Here is a tiny trained network, its code and every weight. The questions are about switching its units off for an input and a target symbol, where a switched-off unit gives its printed mean instead of its output.

import numpy as np


def w(rows, s, z=0):
    codes = np.array(rows[::2]) - 128.0
    scale = np.full(codes.shape[1], s)
    scale[-1] = z or s
    return codes * scale


def norm(h):
    return h / np.sqrt((h * h).mean(-1, keepdims=True) + 1e-5)


def softmax(a):
    e = np.exp(a - a.max(-1, keepdims=True))
    return e / e.sum(-1, keepdims=True)


def log_softmax(a):
    a = a - a.max(-1, keepdims=True)
    return a - np.log(np.exp(a).sum(-1, keepdims=True))


def net(x, mask):
    ids = ['αβγδεζηθμπστφψω'.index(c) for c in x.split()]
    T = len(ids)
    res = E[ids] + P[:T]
    u = 0
    for l in range(2):
        r = norm(res)
        for j in range(3):
            rows = slice(3 * j, 3 * j + 3)
            q, k, v = (r @ M[l][rows].T for M in (Q, K, V))
            z = softmax(np.where(np.tri(T) > 0, q @ k.T / 3**0.5, -1e9)) @ v
            o = O[l][rows]
            res = res + np.where(mask[u + j], z, o[:, -1]) @ o[:, :-1]
        u += 3
    return log_softmax(norm(res)[-1] @ U[:, :-1].T + U[:, -1])


Q, K, V, O = {}, {}, {}, {}
E = w([
[57,176,89,124,88,129,149,105,142],'α',
[178,141,171,103,165,77,80,176,82],'β',
[124,92,98,161,112,101,64,137,109],'γ',
[165,97,150,187,131,167,109,123,129],'δ',
[50,122,183,127,118,117,106,118,135],'ε',
[154,198,161,159,39,112,134,159,81],'ζ',
[177,153,100,96,119,164,111,122,61],'η',
[130,119,179,165,130,175,114,119,97],'θ',
[132,192,86,125,133,105,133,138,183],'μ',
[81,160,62,164,255,156,109,142,161],'π',
[132,200,99,58,116,143,111,133,142],'σ',
[120,161,160,124,152,50,116,17,173],'τ',
[116,105,154,166,118,148,122,140,118],'φ',
[60,137,189,135,122,131,141,142,91],'ψ',
[133,95,170,141,134,172,149,122,145],'ω',
],0.028)
P = w([
[109,78,117,104,111,80,203,160,105],'0',
[254,236,131,226,133,186,43,104,118],'1',
[175,219,159,185,103,139,41,139,123],'2',
[190,194,159,175,103,132,47,133,129],'3',
[169,183,159,157,96,135,38,126,144],'4',
[192,169,164,142,103,126,56,114,156],'5',
[196,156,174,155,107,124,84,126,168],'6',
[209,141,188,163,106,130,96,133,165],'7',
],0.0097)
Q[0] = w([
[133,133,157,198,147,109,94,142,197],'0.h1',
[152,191,96,170,132,107,124,103,111],'0.h1',
[213,178,150,85,133,125,90,181,118],'0.h1',
[93,119,93,118,239,127,131,105,103],'0.h2',
[155,248,98,111,87,146,140,157,155],'0.h2',
[158,178,101,101,106,77,155,131,124],'0.h2',
[186,183,107,109,139,94,117,122,113],'0.h3',
[128,147,115,150,97,117,167,52,125],'0.h3',
[193,156,148,128,127,89,155,96,92],'0.h3',
],0.013)
K[0] = w([
[113,90,171,174,138,101,111,161,156],'0.h1',
[102,214,121,163,136,121,60,113,173],'0.h1',
[253,168,181,91,142,93,83,203,95],'0.h1',
[84,181,124,151,172,235,115,140,128],'0.h2',
[135,136,134,117,136,84,5,100,140],'0.h2',
[185,156,135,117,114,105,99,104,116],'0.h2',
[165,123,139,109,123,84,79,113,162],'0.h3',
[123,145,161,155,71,103,121,82,144],'0.h3',
[184,113,149,126,104,70,122,65,97],'0.h3',
],0.012)
V[0] = w([
[106,213,100,175,139,168,117,101,94],'0.h1',
[164,129,143,151,149,30,93,182,151],'0.h1',
[162,112,108,185,137,87,101,108,166],'0.h1',
[79,246,178,152,212,242,158,167,125],'0.h2',
[210,86,187,65,81,86,254,116,152],'0.h2',
[105,114,69,142,36,157,144,121,143],'0.h2',
[108,40,69,83,120,182,163,251,157],'0.h3',
[176,133,148,154,170,95,165,34,110],'0.h3',
[195,81,187,81,106,95,163,44,194],'0.h3',
],0.0092)
O[0] = w([
[129,109,159,88,113,107,199,133,184,216],'0.h1',
[132,164,187,115,163,149,149,115,161,165],'0.h1',
[45,79,194,133,163,139,158,153,135,164],'0.h1',
[100,127,77,239,150,192,46,203,189,222],'0.h2',
[2,171,179,66,99,136,97,178,65,2],'0.h2',
[34,120,162,176,63,77,186,54,133,97],'0.h2',
[189,184,109,150,192,216,132,41,144,49],'0.h3',
[90,63,108,48,68,84,94,115,146,126],'0.h3',
[46,171,97,94,140,62,85,69,138,21],'0.h3',
],0.0094)
Q[1] = w([
[40,61,113,154,200,150,111,113,100],'1.h1',
[111,80,200,83,83,141,112,118,43],'1.h1',
[213,205,29,55,103,112,138,135,119],'1.h1',
[84,22,151,200,219,200,123,142,100],'1.h2',
[232,232,114,45,147,68,92,164,137],'1.h2',
[142,5,238,71,100,156,103,190,69],'1.h2',
[75,50,185,153,72,146,145,132,121],'1.h3',
[82,42,189,106,135,197,145,124,108],'1.h3',
[116,68,167,173,227,135,68,147,133],'1.h3',
],0.012)
K[1] = w([
[42,118,108,165,167,239,96,149,74],'1.h1',
[112,150,140,103,83,97,146,101,77],'1.h1',
[184,42,132,92,121,51,105,187,206],'1.h1',
[86,182,60,186,209,239,168,102,68],'1.h2',
[215,86,202,68,197,18,13,196,168],'1.h2',
[126,157,169,66,147,105,93,6,13],'1.h2',
[68,178,142,119,78,136,177,28,94],'1.h3',
[82,149,102,171,129,167,162,36,55],'1.h3',
[108,141,82,174,241,158,149,105,61],'1.h3',
],0.011)
V[1] = w([
[203,135,164,113,126,118,148,47,125],'1.h1',
[126,119,191,117,90,52,190,205,95],'1.h1',
[113,70,149,97,101,82,77,60,120],'1.h1',
[114,99,87,111,93,113,56,128,46],'1.h2',
[96,176,150,35,241,80,105,162,152],'1.h2',
[225,156,240,123,166,123,73,150,92],'1.h2',
[157,182,112,139,98,192,147,111,118],'1.h3',
[150,4,157,104,189,203,164,165,140],'1.h3',
[67,155,174,219,193,99,109,92,96],'1.h3',
],0.012)
O[1] = w([
[209,133,127,159,139,89,235,103,70,106],'1.h1',
[182,145,138,224,130,104,91,152,155,135],'1.h1',
[145,112,88,149,106,149,172,195,99,1],'1.h1',
[148,146,28,137,155,147,60,131,71,59],'1.h2',
[173,134,197,79,182,121,86,224,164,57],'1.h2',
[172,183,193,169,253,89,113,150,30,191],'1.h2',
[125,218,126,83,137,132,115,87,76,171],'1.h3',
[94,80,185,145,122,137,117,186,65,182],'1.h3',
[54,149,150,137,204,115,204,167,177,139],'1.h3',
],0.012,0.0087)
U = w([
[107,114,71,104,45,137,177,84,162,187],'α',
[175,194,164,64,177,91,96,171,82,113],'β',
[239,109,117,92,118,65,239,106,128,153],'γ',
[92,96,83,148,98,114,189,204,72,142],'δ',
[148,145,39,140,220,132,192,144,198,147],'ε',
[134,225,128,222,75,96,127,130,148,17],'ζ',
[194,80,65,102,102,139,86,69,57,192],'η',
[75,86,97,144,106,127,50,97,67,94],'θ',
[115,139,181,65,136,1,130,97,228,88],'μ',
[142,54,238,126,46,161,92,103,97,47],'π',
[186,205,143,38,110,163,92,53,156,115],'σ',
[202,119,77,69,44,138,145,235,139,169],'τ',
[66,169,150,106,175,77,172,51,91,137],'φ',
[53,186,147,141,135,112,59,83,129,3],'ψ',
[81,200,88,46,108,164,130,178,110,185],'ω',
],0.01,0.0052)

Each question gives the input, a string of symbols that net reads in full, and the target symbol t.
The units are the heads (3 rows each of Q, K, V and O). Each row of codes is followed by its name. A weight is (code - 128) times the scale printed after its matrix; where a second scale follows, it is the last column's (O and U).
mask holds one flag per head, layer by layer. A switched-off head (its flag False) gives its mean, the last column of its rows in O, instead of its output. The means were averaged over made-up inputs and are rounded, as every weight is.
A unit's drop is (log p(t) with every unit on - log p(t) with that unit switched off) / (log p(t) with every unit on - log p(t) with every unit switched off).
The circuit of an input: a set's keep is (log p(t) with only the set's units on - log p(t) with every unit switched off) / (log p(t) with every unit on - log p(t) with every unit switched off). Starting from all 6 units, units are removed one at a time, each time the one whose removal leaves the highest keep (on an exact tie, the one counted first), for as long as the keep stays at least 0.8.
circuit, biggest first: the units of the circuit, biggest drop first
most important unit: the unit with the biggest drop
heads that matter: for each layer, one digit per head in row order, 1 if its drop is at least 0.15 and else 0, layers parted by /
drop when u is switched off: that unit's drop, to one decimal
input ζ φ β π ζ, target β: circuit, biggest first => [1.h2]
input θ τ π ζ π φ, target θ: circuit, biggest first => [0.h2, 0.h1, 1.h2]
input ζ σ ζ γ ω φ, target ζ: heads that matter => 010 / 101
input ζ π ζ β δ, target ζ: circuit, biggest first => [0.h2, 1.h1, 1.h3]
input α ω γ π δ, target α: circuit, biggest first => [1.h2, 0.h2]
input α η φ ω, target α: heads that matter => 000 / 010
input β δ ψ π π π τ δ, target β: circuit, biggest first => [0.h2, 1.h2]
input π φ β μ ζ ζ γ μ, target γ: heads that matter => 010 / 100
input γ β δ ω π α ω, target γ: circuit, biggest first => [0.h2, 1.h1]
input τ φ ε β π γ, target τ: circuit, biggest first => [0.h2, 0.h3, 1.h1]
input μ π φ, target μ: circuit, biggest first => [0.h3, 0.h2, 1.h2, 1.h3]
input ζ μ τ δ ψ τ ω ζ, target τ: heads that matter => 001 / 110
input η ω φ, target η: circuit, biggest first => [0.h1, 1.h3, 1.h2]
input ζ τ α, target τ: heads that matter => 011 / 000
input ψ φ π α π π γ σ, target γ: heads that matter => 010 / 000
input ε ζ α γ φ, target ε: heads that matter => 111 / 001
input μ ψ β γ, target μ: most important unit => 0.h3
input π α ε τ μ, target τ: heads that matter => 011 / 110
input π ζ γ, target π: circuit, biggest first => [1.h3, 0.h3, 1.h2]
input τ ω ω φ η ψ, target τ: most important unit => 0.h3
input ζ ω δ, target ζ: circuit, biggest first => [1.h1, 0.h2, 1.h3]
input ζ φ α π ζ π π φ, target ζ: circuit, biggest first => [0.h2, 1.h1, 1.h3]
input δ τ τ ζ δ, target δ: circuit, biggest first => [0.h3, 1.h1, 0.h2, 0.h1]
input ω φ δ π π γ π φ, target ω: circuit, biggest first => [0.h2, 0.h3, 0.h1, 1.h2]
input ψ φ β ω, target ψ: heads that matter => 111 / 100
input τ π φ φ π μ, target τ: drop when 0.h2 is switched off => 0.4
input ζ θ φ π δ π ω γ, target ζ: drop when 0.h2 is switched off => 2.3
